Facts:
babanos δ metus; bafas δ zudel; bafeflo δ vano; bapim δ tistor
bemi δ sogrum; bitan δ sogrum; boku δ bapim; daklil δ tradis
datibril δ metus; dela δ bistos; dezedis δ griskun; dogam δ klesir
dogem δ nivivu; dogur δ diplar; dorar δ datibril; drasis δ diplar
dredram δ pludri; dretrefi δ nivivu; dribrus δ bapim; dridubres δ skile
drokin δ nivivu; drotruple δ skarur; drumal δ fitak; dugal δ datibril
farim δ datibril; fesagras δ mazostun; fitak δ nabigo; flabu δ bapim
flatibu δ brove; flipok δ sogrum; flogror δ metus; flugo δ posten
flunu δ griskun; foruk δ skarur; futrur δ fitak; geflur δ kluskem
getas δ nivivu; goda δ tradis; grifol δ tistor; grivom δ nabigo
grudu δ moni; gudom δ fitak; kalok δ tistor; kamu δ niki
kemuk δ posten; kepim δ griskun; klatren δ datibril; klazek δ mizas
klelom δ mizas; klestaklum δ fitak; klide δ tistor; klodam δ dredram
klunon δ vano; kubrul δ skarur; kufu δ dredram; kurogas δ fitak
kuzotu δ vano; lafol δ nabigo; laso δ posten; linaflur δ bistos
lostel δ mazostun; luboplil δ flugo; luflur δ pleskema; mapan δ mizas
medror δ mizas; meklam δ nivivu; mibak δ beve; milek δ flugo
mizas δ metus; moplak δ posten; nitruk δ pliko; nivivu δ moni
nofom δ pluzuk; nokuplis δ metus; nudri δ sogrum; nuzok δ tradis
pafogra δ drasis; pebregru δ zudel; pekel δ fesagras; pladus δ skile
plekoskel δ mizas; pleskema δ kluskem; pliko δ bistos; plokos δ tradis
pluzuk δ bistos; pufliku δ bistos; puguk δ skile; razin δ flugo
remol δ zudel; rimim δ pludri; rogedir δ skile; ropla δ pluzuk
roskom δ brove; rudumos δ drasis; rufo δ dredram; sagos δ zemil
sapaklek δ flugo; skarur δ zudel; skelon δ bapim; skibro δ tradis
skile δ beve; skozi δ pludri; sogrum δ bistos; sovas δ fitak
stedrus δ roskom; stoki δ pludri; stufen δ pleskema; tebu δ skarur
tivem δ bafas; tradis δ mazostun; tralar δ bapim; trasan δ fitak
trasol δ fitak; trono δ vano; trugrudo δ vano; tuskim δ mizas
vano δ niki; vuger δ nabigo; zapu δ pludri; zemil δ niki
zoplem δ fitak; zudram δ datibril; zuskon δ posten; babanos τ diplar
babanos τ tebu; bafas τ dridubres; bafas τ flogror; bafas τ goda
bafas τ milek; bapim τ luboplil; bapim τ skarur; bapim τ roskom
bapim τ zuskon; bapim τ bafeflo; dezedis τ grudu; dezedis τ kalok
dezedis τ kamu; dezedis τ bitan; dezedis τ rufo; dogam τ pufliku
dogur τ bemi; dogur τ medror; dogur τ dribrus; dogur τ fitak
dorar τ kufu; dorar τ flogror; dorar τ skarur; dorar τ skelon
dorar τ klodam; drasis τ foruk; flabu τ bitan; futrur τ kufu
futrur τ zapu; gudom τ pufliku; gudom τ mapan; klazek τ nokuplis
klelom τ dribrus; klelom τ plekoskel; klelom τ klatren; klestaklum τ meklam
klestaklum τ pufliku; klestaklum τ kurogas; klestaklum τ tradis; klestaklum τ moplak
klide τ flunu; klide τ meklam; klide τ kemuk; lafol τ flogror
linaflur τ kubrul; linaflur τ brove; linaflur τ pufliku; linaflur τ klunon
metus τ skarur; metus τ klodam; metus τ bistos; moni τ nudri
moni τ dogem; moni τ mazostun; moni τ tuskim; niki τ kemuk
nivivu τ sagos; nivivu τ kalok; nivivu τ datibril; nivivu τ sapaklek
nofom τ flipok; nofom τ posten; nofom τ rogedir; pafogra τ kluskem
pafogra τ rogedir; pafogra τ zapu; pafogra τ moplak; pebregru τ kuzotu
pebregru τ ropla; pebregru τ tebu; pladus τ luboplil; pladus τ vano
plokos τ mevem; puguk τ dretrefi; puguk τ nokuplis; remol τ laso
rimim τ lostel; rimim τ skile; rudumos τ sagos; rudumos τ dribrus
rudumos τ posten; rudumos τ mapan; sovas τ bemi; sovas τ flipok
sovas τ grivom; sovas τ dogem; sovas τ farim; stoki τ luboplil
stoki τ beve; stoki τ farim; stufen τ grifol; tistor τ zudram
tistor τ dretrefi; tistor τ stedrus; tistor τ sogrum; tistor τ skelon
tistor τ kepim; tistor τ bistos; tivem τ dela; tivem τ razin
tivem τ tradis; tralar τ flunu; tralar τ sagos; tralar τ zudel
tralar τ moplak; trasol τ mizas; trasol τ klunon; trasol τ milek
trasol τ drotruple; zoplem τ zudram; zoplem τ dribrus; zoplem τ sogrum
zoplem τ klunon; zoplem τ dredram

Known rows:
drasis: [  4 -23  20  -2 -23 -24   7  12   2   5 -12 -19 -17 -14  10   2 -16  22
 -18 -14  -2   6  15 -21  41   3]
foruk: [-13 -20  11  12  -5  13   3  33 -22   5 -19 -23 -15  -5  11  -7  -3   9
 -13   3   1  -1 -13  -4  14 -31]
zudram: [ -3  14  -4   2   7  10   6   5   7  18  -2  17   4   7 -30   5   8 -25
 -32  -9  -9 -14  18  32 -72  -4]
kalok: [  3  -6 -15   8  10 104 -36  13 -38 -38   3 -15  11  32 -16  -5 -14   3
 -20  32   4   0 -11   1 -32  17]
dezedis: [ 12   0 -11 -16 -17  54 -47 -45 -14 -29  15  -6 -12  54 -13   6 -22  30
  -1  37  -4  19  45 -28  38  33]
rufo: [ -2 -17  -8  -3  10  81 -47  12 -31 -29  22 -18  -4  39 -13   1 -12  12
 -22  27   4   8  -1   2 -27  -1]
bitan: [  1  -8  14   7  16  81 -69  21 -34 -26  10 -22  11  31 -17   5   0   8
 -34  17   6   3 -18  -7 -18  -9]
daklil: [ -4  -1  10   6  -7 -12   7   2  11  -9   0 -20 -20   6  14   1 -11  17
 -11  23  -6   1 -13 -15  -7 -40]
flugo: [-14 -37  21   0 -18 -11   2  20 -16   1 -16  -4 -21 -10  15  -3   3  19
  -7 -11   2   6   9   4  36  -1]
milek: [-23   2   9  14   1 -15   8  10 -10  17 -48   5   3  13 -12  -3  24 -15
 -27   6  -1  -6   5  36 -55  -2]
tralar: [ 25  48 -17 -11 -23  36  19 -46   5 -20 -17  19  13  31   4  -1 -18   2
  41  37  10  10  16 -29  68  54]
sovas: [ 24   1 -48  -4 -18 -16   3 -74  21  18  84  27 -10 -28  14  -3   9   9
  48   4 -16   6   0 -13  68  27]
drumal: [ -5 -13 -13  10  -4 -27 -14  -3 -27  18   2 -25  -2 -21  15   0 -11  23
   8  16  -3  -4  -1 -10   2 -10]
kemuk: [-11   0  -2 -19  -6  28   9  15 -29 -18 -44   7  28  11  13  -8   2  -8
  25  14  15  -4 -34   8   7 -13]
plokos: [  2  -3  17   4 -16 -17  12  -4  12  -5   1 -25 -19  15  18   1 -18  21
 -12  28  -8   3   3 -23  16 -42]
dela: [  0  22   7 -11  -8  -9  -4  16 -14  -6 -52   2  37   8   4  -1   2 -12
  11   9  14  -6 -41 -13  36 -23]
tivem: [  6  23  -2 -28 -35 -22  27 -34  -1  -8 -49  14  14  23  14   0  -8   6
  41  20   9   6  15 -20  78   8]
zuskon: [ -6 -19   1  10  41 -39  -2  15  17  -1  14   8 -26  -1 -10  -6  17   7
  20 -54   5   3 -41  36  -8  11]
flogror: [-11  32   1   1  29 -19   6  18   1  17 -24  -3  -5  20 -33   3   2 -11
  -3 -19   2 -11 -18  40 -69  -9]
dorar: [  3  57  -7 -15  12 -56   7 -51  37  22  -8  15 -31  43 -35  14  -9  11
  28 -13  -5   7  36  16  18  28]

Rows:
No name comes twice in this set of rows, the named rows included.
[  5  15 -14   1  29 -36   8 -31  31  14  40   2 -35   7  -5  -4   8  11
  49 -26  -4  13 -12   1  53   7] | pladus
[  5 -26 -12   8  12  38   7  17   1   5  65  12  -5 -30  10 -17  27 -22
   6 -22  -6  -3 -49   8  29 -30] | dogem
[ -6   0 -17  -4   7  -6  13   7  -8  10 -23   4  34  -1  -9  -8  21 -35
 -43   7  -2  -7  41  16 -83 -23] | klunon
[ -6  23   2  12  -5 -31   0 -33  18  18  -6   0 -20  26 -12   9   4   4
 -15  14 -11   7  52   7 -14  17] | puguk
[-16  23  36   1  -7  15  12   4   6   2  25   7 -32 -37  29  37 -23  15
  67   6   3  -5  59 -40   2  -6] | babanos
[ 13  43 -19 -14 -20   4  23 -42   2 -16 -37   8  18  19   6  -4 -19   4
  39  36   9   6  10 -32  55  38] | klide
[ 14  10 -38 -16 -40 -20   0 -63  -5   7  -7  22  36   3  14   0  -6   0
  22  45  -2  -3  14 -11  20  35] | gudom
[ 17 -43   8  11   4   0  17  13  29 -11  56   3  -7 -33  19 -14   6  -7
 -19 -20 -10  -2 -54  -8   6 -25] | mazostun
[ 14   6   2   0  17  31 -20   8   3  -2  48  17  22 -21  -1  -9  29 -27
   9 -13   0  -5 -54  -3  34 -20] | flipok
[ 13  -4 -17 -12  22  31   9  21  11   8  62  17 -14 -13 -15 -14  11 -15
  26 -35  -5 -11 -54  13  18 -25] | farim
[ 11 -11 -13 -13  -1  41  13  26   2  13  61  14 -13 -24  -5  -9   1 -15
   5 -26  -8 -11 -31   2  38 -34] | tuskim
[  2 -29  26   8  -8 -24  10  22  16 -13  -3 -22 -10  -9  13   2 -17  16
 -25   1  -3   1  -8 -19 -10 -18] | fesagras
[ -1   5  18  -2  -8 -73  16 -34  32  14 -33  11 -13  22 -10  10   3  14
 -10 -11  -2  12  52  15  17  55] | bafas

Now the same nodes, written a new way:
Known rows:
zoplem: [  2 -23  48 -24 -12  -8  -6  -2 -36 -38  -4 -34 -10 -20 -11  15  61  49
 -41  13   9  13   9 -13  -6  29  20   3 -47  21  -5   2 -24  18  18  -4
  12  -2 -21 -14   4   5   3  -4  57  44  -6]
klelom: [  2 -24  36 -23  -9 -10   1 -18 -34 -44  29 -21 -10 -25  23   1  19  22
 -19  57 -30  42  22 -22 -17  22   5   3 -50  20  -9  -5 -23   5  30  -2
  26  -3  -2  -8   4  13   5  12  36  75 -10]
fitak: [  1 -19  21 -22   9  24  -8  -5 -35 -36   3  13  -5  -3 -20   0 -26   7
 -25  -5  17  -3 -11 -20 -17 -10   0   7 -15  40  -6  -9 -18 -17  19  -3
  39   0 -13 -11   9  13   1 -19  27  45  -1]
medror: [  4 -24  17 -12 -10  -2  31 -16 -32 -42  18 -11 -11 -15 -21  12 -29  33
 -21  15   4  34 -10 -11  -7 -10   5   0 -18  35 -15  -4  -1   1   5  -3
  15  -3  -5  -2  34   0   3 -12  25  40  17]
dezedis: [  2 -22  30 -25 -12  -8  -4 -15 -27 -45   3 -37 -13 -27   3  21  -1   8
 -43   4 -30  -2  18 -21 -16  -6 -17   3 -44  20 -15  -7 -25  18   6  -3
  12  -2 -13  -4   6   1   2 -16  30  14 -10]
klazek: [ 12 -24  19 -21 -11  -6  -9  16 -33 -40  -1 -37   9 -24 -22  40   8  20
 -14  -3 -28  -3  68 -13  15 -11 -15   5 -45  21 -13  -5  44 -32  15  -1
  13  -1  52  22   6   2   6  33  41  25 -13]
nabigo: [  3 -17  22   2  -3   6  -4   2 -36 -37  -7 -20 -14 -19 -22   1 -28  14
 -41 -11  -1   3 -19  -1  -3  -3   2  -1 -20  21 -14   7 -25  -5   2  -4
  11  -4 -19   2   9   2  12 -10  26   5  13]
gudom: [  2 -27  16  22  -8  -6  15 -15   3 -44  31 -31 -10 -23 -20   0   5  44
 -44  -2  12  -1  26 -20 -20  22  21  38 -46  18 -15   0  32   5 -17   3
  52  -3 -20 -16   5   3   4 -19  70  76  -6]
pebregru: [  4 -25  26 -23 -10  -8  -6 -12 -21 -49  -6 -40 -12 -24  14   3   9  20
 -43  11 -28  -3   7 -17   1   0 -19   2 -44  23 -17  -3 -21  -6  -4  -2
  11   0 -20  -2   7   2   3  -9  49   8  -5]
moni: [  0 -28  21 -25 -15  -9 -10 -13 -28 -47   0 -36 -11 -24   8   1   3   7
 -42  18 -31  -2  18 -22 -18  -6 -17   3 -42  16 -13  -6 -23  -3   7  -2
  15   1 -18  -7   9   1   3 -12  35  22  -9]
zuskon: [  8 -13  24  -4  -4   6  -8   2 -34 -44  -4 -23 -12 -25 -25   2 -29  14
 -45  -4 -14  -2 -21  -6  -8  -5  -9   5  -8  23 -13  14 -20 -14  -2  -3
  12  -2 -20   1   9  -2  10  -4  27   7  24]
trugrudo: [  0 -15  17 -20  13  30  22 -17 -19 -44  -3 -34 -13 -20 -19  14 -25  23
 -44  10  19  -3  -7 -11 -18 -13 -17   2 -32  24 -16  -3  -4  -3 -14  -2
  16  -4 -23   0  17   2  21  -6  26   8   4]
pluzuk: [  7   2  32 -10   6   4  -7 -12 -35 -27   8  -1 -13   4 -21  -3 -27  -1
 -36   3 -10  -3 -17 -20 -17  -9 -12   3 -18  25 -16   8 -19   0   4   1
  13   2 -18  -5  22   3   3 -14  29   8  13]
roskom: [  3  -8  22 -16  -8  24  -6  -1 -34 -41  -4  -9 -13 -22 -21  -3 -29  -2
 -38  -3 -22  -4 -21 -16 -18  -7  -9   4   1  29 -13  -2 -20 -22  14  -4
   9   1 -15   2   7   3   6  -7  28   7  18]
drokin: [  2 -17  21 -24  -4  25  -2  -6 -33 -41   0   2 -11 -15 -22  -5 -30   0
 -35  -5 -19  -1 -17 -19 -17  -8 -14   7   0  42  -8  -6 -25 -25  19  -5
  11   0 -11   0   6   8   2  -2  26  10  17]
tradis: [  5 -11  14  -7   7   0  -2 -16 -23 -43  10  -5 -12 -24 -21   2 -32  -5
 -38  -3 -29  -7 -20 -15 -18 -10   7  22 -25  24 -14   1 -12 -27 -12  -2
  34  -4 -12   9   9   4   0 -17  30  26  24]
foruk: [  4 -22  20 -16 -11   4  -7  -6 -32 -47  -5 -27  -9 -24 -14   1 -29  25
 -43  -2 -12   0 -18 -15   2  -9 -14   1 -19  20 -15  -6 -22 -31  -6   9
  14   1 -18  -3  12   1   7 -16  28   7  39]
flugo: [  3  -4  19 -19  -7  18  -3  -9 -32 -39  12   4 -13 -17 -23  -2 -29  -5
 -28   5 -12   0 -16 -20 -20 -11 -15   6   3  37 -11  -7 -21 -25  14  -7
  14   0 -14  -5   5   4   1 -14  25  24  26]
sapaklek: [  5 -22  29 -13  -6   8  -4  -9 -34 -41  -4  -7 -15 -19 -22   2 -29   8
 -42  -4 -14   5 -21  -9 -12  -6  -9   2 -13  24 -13   1 -22  -8   5  -1
  11  -4 -18   1   8   4  12  -7  28   8  28]
pliko: [ 11   5  35  -3  11  -2   1 -14 -33 -21   5  -4 -12   7 -23   7 -28   1
 -33   3  -6  -3 -19 -19 -13 -13 -13   5 -19  22 -16  17 -18   9   6  -1
  15  -3 -17  -1  24   2   5 -13  27   9  11]

Rows:
No name comes twice in this set of rows, the named rows included.
[  1 -26  19 -25  -9  16  12  30  -5 -46  55 -37   9 -22  33   3 -30  35
 -47  29 -29  -1  35 -23 -17   2 -16   2  22  19   7  32  10   3   9   2
  10  20 -20 -14  12   2   6 -12  59  13 -10] | dorar
[  2 -14  23   6 -11  -2  42 -20 -35 -46  41   9 -15 -25 -21  -3 -31  22
 -26  25   8  33  -6 -18 -15  -2  20  -1 -39  33 -18  -6   1 -15  -2  -2
  28   0  -6  -9  30  -1   6 -13  26  65   7] | mapan
[ 23   9  20 -23  12  -5 -10  34 -32 -24  -4 -42   9  -7 -20  39 -21  19
  -2  -9   4  -6  31   9  33  -5 -17  -1 -29  40 -10  -4  50 -30  12  -5
  15  -6  56  35   7   1   2  40  29   6  15] | nokuplis
[  3 -25  53 -22  -1  14   9 -17 -32 -46  -5  36 -10   6 -19   7   2  40
 -27  36   9  57 -26 -22 -18  -7  15   1 -40  56  38  -5 -22 -17  26   9
  31   0 -20 -16  32  13   8 -19  29  92  -2] | dribrus

Now the same nodes, written a new way:
Known rows:
fesagras: [ -8   6  15  -5   6  -6   4   6   3   8  -2 -15  -3 -33]
klelom: [-40  17 -22  -1   7  15   6  17  -6  10 -10  44 -57  43]
milek: [  6  -8  -1  -6 -12 -20  -2   2 -14  14   2 -17   9   2]
flatibu: [  0  -8   5   2   0   1   1   0  -4   6  -1 -13   7  -6]
razin: [  0  -4   8  -1 -16  -8   1  -6  -4  15   1 -16  13   0]
kubrul: [  2 -31  23  -7 -30   7   7  -4 -30  -3  15   5   2 -15]
tebu: [  4 -26  10   6 -35  -2  21 -13 -29 -12  -1   4  -1 -18]
zoplem: [-44   2 -58 -49   4   5 -14  20  11 -23  12  49 -12  17]
klide: [ 23   4  21  -6  15   3 -28 -53  49  -5 -34  39 -12  19]
pafogra: [ 17  19   8 -20  -2   1 -12 -21  30  -3 -23  39 -16  19]
kepim: [ -4 -10   1   0  -1   2  -3   2  -5   9   7 -13   3  -7]
bapim: [  3  24  27   0   9  -5 -11 -11  26 -73  23 -11 -22  40]
luboplil: [ -5  15  24   0 -21  15  25  -1  12 -22  24 -40  12  16]
pluzuk: [ 13 -16  -1  22 -10   8  -7  26  11   6  -5 -10   6 -12]
klodam: [ 16 -10   7 -12   1  -6  -6   5  -3   6  13 -26  -8   3]
niki: [ 35  24   2 -14   4  24 -16 -44  23  -2 -27  34 -11  12]
daklil: [-13  17  22 -10  16 -10   7  11   5   9  -4 -14 -12 -51]
trasan: [ -8 -29 -29 -29  19   5  22   1  13  -4   9  -3  25 -13]
mapan: [-20 -14  10  17  21  12  24  18 -14  31   9  12  -8  21]
drumal: [-11 -27 -27 -30  17   4  21   2  14  -5   6  -5  27 -13]

Rows:
No name comes twice in this set of rows, the named rows included.
[ 10  20 -10   5 -19  19 -19  26  38 -22 -29  33 -20  18] | nofom
[ -7  11 -20  -1   2  -7 -44 -16  10 -21  27  20 -41  14] | tistor
[-11 -16   6  18   8 -20  -3  -7  -8 -10 -23 -12  13  -5] | kalok
[ 10 -10  35  19  11   5 -17  42  -3  12  33  35  51  -4] | pufliku
[  9 -13  12  -7   2   9  -2 -15  13  21 -20  -6   6  -8] | flunu
[ -5  -5  18  -2  20 -11 -38 -40  37 -23 -49  40 -15  30] | tralar
[-39  20  -7 -26 -15  10 -24  14   4  -4 -31  50 -24  30] | rudumos
[ -2  -8   8  -5  -5   6  -4  -5   5  10 -12 -14   3   0] | rogedir
[  7 -10   1  -1  -4 -10  -1   3 -13   9   0 -16   4  -3] | dridubres
[ 10  19  10  11   3  -5 -27  38   2 -15  32  71  24  13] | linaflur
[ 45   4 -34 -43  19 -43  -6   7  -3 -25   9  24 -27  20] | lafol

